What each symbol does to the states:
MM % HR
MM & TJ
SD % LM
SD & ZZ
MT % QQ
MT & MB
RF % GH
RF & RT
CL % GD
CL & QJ
TD % BF
TD & RP
BS % HS
BS & TB
FG % TB
FG & HS
RC % NS
RC & PP
FP % FQ
FP & MZ
ZH % NM
ZH & LH
DL % CQ
DL & SR
SR % SD
SR & DL
BP % HG
BP & SM
NB % SM
NB & HG
RP % JP
RP & TD
NS % QD
NS & TG
TJ % FG
TJ & MM
LH % MT
LH & ZH
LL % FP
LL & BM
TB % ML
TB & BS
GH % BP
GH & HH
QQ % QH
QQ & BH
MZ % BM
MZ & FP
BH % MB
BH & QQ
NG % BC
NG & FD
LM % BH
LM & QH
HR % SR
HR & CQ
BC % QJ
BC & GD
BM % CL
BM & LL
ZZ % DL
ZZ & SD
HG % NG
HG & NB
SM % HH
SM & BP
NM % MZ
NM & FQ
FQ % LH
FQ & NM
HS % MM
HS & FG
PP % RF
PP & RC
FD % NB
FD & NG
TG % PP
TG & NS
JP % TG
JP & QD
ML % RP
ML & BF
MB % ZH
MB & MT
QH % ZZ
QH & LM
QD % TD
QD & JP
RT % RC
RT & RF
BF % BS
BF & ML
CQ % TJ
CQ & HR
QJ % LL
QJ & CL
HH % RT
HH & GH
GD % FD
GD & BC

The rows follow the links: the fewer symbols apart two states are, the more alike their rows tend to be.

Each row is also shifted at random along 3 hidden directions that mean nothing.

Some states, each with a row of numbers:
GH: -53 32 36 51 -93 -25 57 -38 -166 130 58 -86 -42 -37 158 -201 29 -142 -117 98 -103 133 5 57
BF: -111 -129 3 48 -90 -89 31 163 -34 54 -16 -56 -89 11 -100 97 -71 -58 37 -36 -35 56 -5 -43
TB: -36 26 50 -119 24 63 73 10 10 -85 79 -105 0 97 -90 39 -88 68 -13 80 -37 -50 74 -29
BS: -61 -95 141 26 -126 -31 45 105 -166 45 -46 -66 -190 -67 99 -248 -87 -126 69 77 24 100 66 -79
CL: 108 145 21 -67 67 87 3 -113 11 -51 -5 57 56 21 100 -38 106 107 -23 23 3 -46 25 86
FD: 75 107 -13 -46 49 52 25 -28 41 -13 -24 52 27 64 -37 200 123 181 -18 -13 -71 35 29 120
SD: -21 -44 27 28 21 96 -24 -82 55 -2 -40 1 -22 -137 75 -171 -83 -154 20 117 110 -20 -6 -138
BM: 84 100 -112 -29 123 95 -53 -133 117 -48 24 68 109 26 -85 211 85 123 -43 -30 -49 24 -66 55
HR: -51 -86 44 30 -49 38 -14 -5 -51 19 -20 -19 -103 -110 55 -172 -114 -157 34 87 62 80 -4 -134
TJ: 17 18 77 -145 17 19 3 7 -78 -144 81 -78 -6 114 -35 -124 -82 91 51 8 32 -89 43 -41
TG: -122 -26 -154 0 2 -49 32 23 25 55 149 -152 74 103 -245 296 -27 -31 -123 -13 -198 125 -83 23
MT: 93 -46 -14 13 25 -80 -139 10 -103 -98 -11 116 -37 -25 4 -104 27 39 112 -168 88 38 -92 -7
RT: 6 47 97 -36 -100 -94 71 107 -179 25 -7 -27 -91 103 61 -54 75 101 14 -45 -65 53 67 118
MB: 57 34 -54 -17 71 72 -114 -168 -65 -57 70 35 15 -104 58 -194 -23 -78 -24 32 46 101 -93 -58
NB: 50 71 -40 -31 20 -21 5 20 7 -13 23 26 26 104 -87 235 121 184 -15 -88 -122 61 -10 130
MZ: 80 95 -69 -31 113 121 -60 -168 55 -55 28 78 52 -33 -27 76 63 80 -36 20 -34 94 -51 28
ZH: 62 32 -109 -12 106 -9 -111 -144 36 -67 110 25 160 -17 2 -86 0 -68 -67 -58 50 -73 -128 -37
QJ: 25 -12 -34 152 -3 14 -5 -12 178 115 -166 117 28 -113 86 116 70 -50 7 19 62 -41 0 13
HS: -75 -104 71 48 -89 5 13 76 -75 47 -45 -31 -156 -80 16 -121 -93 -126 63 82 24 102 29 -115
QH: 79 -9 37 -49 66 67 -70 -1 54 -132 -84 102 -62 -19 -56 62 -10 138 133 -46 98 -8 17 -60
RC: -27 22 119 -18 -93 27 118 135 -31 55 -104 -4 -156 49 -5 134 52 119 47 50 -83 89 157 63

The symbols that take the first to the second take the third to the fourth. What is the fourth?
Answers are names.
A -120 -137 -116 60 -58 -215 17 219 55 47 51 -72 63 140 -252 318 -31 17 -1 -189 -85 -64 -67 23
B 92 98 -11 -55 78 38 -65 -179 -49 -62 80 24 116 -33 166 -291 45 -45 -51 4 82 -102 -53 14
C 78 -37 -21 88 24 -91 -78 6 71 1 -91 121 93 -33 128 -111 39 -35 54 -132 183 -243 -62 16
D JP

A 83 119 -14 -52 78 164 13 -79 49 -37 -53 84 -55 12 -85 281 132 214 0 60 -121 250 43 87
B -14 81 187 -155 -45 70 107 -33 -203 -57 86 -143 -84 48 145 -325 -69 0 -22 172 -12 16 148 -2
C -96 22 -11 12 -37 88 104 -3 31 104 20 -94 -36 -7 -69 166 -4 -35 -100 159 -137 167 63 13
D NM

A 77 -21 -4 101 -23 -74 -85 -3 -46 20 -87 137 -19 -91 137 -147 68 -48 60 -94 113 -6 -64 19
B 27 27 93 -133 51 118 31 -2 62 -134 -25 0 -20 58 -24 -15 -67 120 76 63 81 -135 116 -61
C -51 15 -26 99 -65 18 57 -20 -15 155 -13 -24 -32 -75 70 48 54 -101 -83 94 -104 167 -1 38
D LH

A 70 -8 55 -104 25 36 -83 -2 -178 -159 10 62 -161 -14 -85 -64 -8 145 141 -65 18 234 -14 -39
B -59 -17 -109 136 -24 -10 31 -2 149 173 -52 28 57 -50 -7 223 56 -89 -90 15 -71 41 -55 43
C -71 36 63 -120 -39 35 59 -6 -180 -25 136 -151 -77 62 -46 -78 -46 8 -60 88 -135 190 41 4
D LH

A -56 -116 -45 54 12 -13 -45 -19 86 5 17 -33 65 -77 -2 -89 -120 -176 8 18 95 -110 -57 -127
B 10 42 118 -164 14 131 31 -13 -146 -111 58 -69 -141 47 -74 -69 -51 117 48 109 -60 176 97 -38
C -102 58 53 -37 27 228 196 -7 303 67 -85 -90 29 13 -75 307 -66 40 -55 272 -54 -115 204 -36
D BS

A -89 -101 87 44 -97 41 30 70 -38 47 -73 -21 -160 -97 7 -70 -94 -109 69 108 23 105 55 -113
B 42 -30 -37 132 -16 -31 -66 -9 21 70 -102 133 -16 -103 89 -22 78 -46 24 -70 50 36 -63 17
C 36 -15 4 119 -84 -51 -46 -36 -150 116 -34 64 -88 -116 154 -156 98 -111 -34 -21 -21 196 -62 53
D HR

A 54 -16 -25 118 -8 8 -54 -10 62 84 -143 146 -21 -114 95 11 75 -39 30 -40 49 21 -24 28
B -101 -127 -23 70 -26 -13 -15 60 49 34 -18 -39 -49 -78 -91 38 -116 -139 36 24 27 42 -42 -125
C -24 -18 -70 136 -52 -106 -16 6 -11 148 -7 30 53 -57 100 -30 74 -130 -81 -57 -18 3 -83 59
D SD

A -58 29 24 70 -58 -66 109 -8 41 158 10 -103 135 5 222 -157 12 -175 -136 102 26 -256 48 52
B -117 -3 -91 56 -2 13 91 16 164 131 7 -73 81 22 -91 297 -2 -68 -119 88 -128 10 -4 26
C 52 6 75 -114 41 59 -41 3 -74 -156 3 15 -89 28 -50 -83 -40 132 119 -13 60 35 49 -49
D ZZ

A -80 56 72 -43 -35 193 136 -35 -38 78 7 -96 -153 -37 -18 95 -11 16 -51 247 -170 293 118 -6
B -69 -58 11 25 -71 -90 77 174 34 61 -44 -37 -27 97 -112 223 3 75 31 -57 -68 -27 60 52
C 77 112 132 -67 -48 -81 84 50 -116 -2 -6 -25 32 111 188 -207 104 95 -14 -27 18 -188 100 150
D BP

A 81 124 77 -65 -14 55 32 -8 -139 -9 -20 38 -86 47 38 24 130 178 8 0 -100 164 72 136
B 25 56 63 -37 -62 -152 60 93 -124 14 37 -40 49 144 90 -88 72 76 -27 -103 -21 -150 36 145
C -88 -106 38 44 -107 -166 60 178 -25 63 2 -75 -8 70 -18 -20 -65 -66 10 -63 18 -148 27 -2
D BS

A 53 10 -166 -7 121 -17 -131 -157 29 -68 128 22 172 -1 -74 -6 -2 -39 -57 -97 27 -34 -173 -12
B 50 8 36 -15 36 96 -61 -150 -73 -32 23 17 -19 -131 166 -333 -47 -134 -6 114 92 40 -32 -99
C 10 -62 -72 24 40 56 -114 -96 -62 -35 77 19 -60 -123 -74 -70 -62 -104 -3 15 -24 235 -124 -106
D SR

A -59 16 1 -119 12 -4 48 21 -36 -52 144 -144 57 117 -109 17 -89 21 -55 31 -70 -50 32 -9
B 112 -21 37 32 5 -37 -90 -4 -39 -52 -86 138 -40 -75 128 -202 37 1 101 -105 137 -74 -19 -7
C 83 -26 0 -18 49 -33 -102 15 43 -115 -45 106 26 6 -12 -38 -4 76 108 -141 139 -126 -34 -27
D BP

A -111 -148 -63 89 -15 -24 -12 81 145 35 -33 -49 21 -35 -119 113 -127 -139 12 3 37 -85 -39 -135
B -33 -27 -102 139 -48 -101 -36 -2 -6 143 2 33 23 -63 31 52 70 -118 -78 -67 -59 108 -101 53
C -7 -59 -87 39 55 43 -93 -95 27 -27 38 8 26 -102 -43 -63 -72 -128 -3 12 38 65 -110 -114
D RF

A 71 111 -25 -25 121 179 -27 -184 154 -36 -44 77 72 -80 68 19 30 34 -26 106 58 -56 7 -22
B 72 -8 49 -100 35 1 -76 6 -117 -164 20 42 -61 28 -45 -119 -30 112 121 -81 74 13 -16 -41
C -54 83 140 -76 -23 187 167 -31 40 56 -19 -122 -61 11 77 -28 -51 1 -61 275 -59 15 192 -3
D MM

A 63 141 148 -51 -22 101 134 24 82 37 -153 33 -53 42 132 59 99 172 23 118 7 -102 208 120
B -66 -90 154 34 -104 56 91 97 7 72 -135 -35 -150 -90 95 -106 -92 -100 66 151 68 -31 150 -86
C -121 -137 -10 68 -72 -94 65 169 130 71 -69 -59 36 38 -93 152 -94 -70 30 -35 21 -170 30 -64
D BH

A -55 11 17 -117 22 9 79 19 56 -42 104 -151 91 112 -75 38 -85 23 -68 65 -22 -159 61 -15
B -92 -96 -43 55 -79 -78 32 190 -31 50 -10 -34 -134 59 -254 329 -3 57 43 -78 -143 231 -3 12
C 96 112 -47 -52 102 82 -27 -143 66 -47 24 51 94 11 39 28 88 97 -58 4 -1 -20 -17 61
D BC

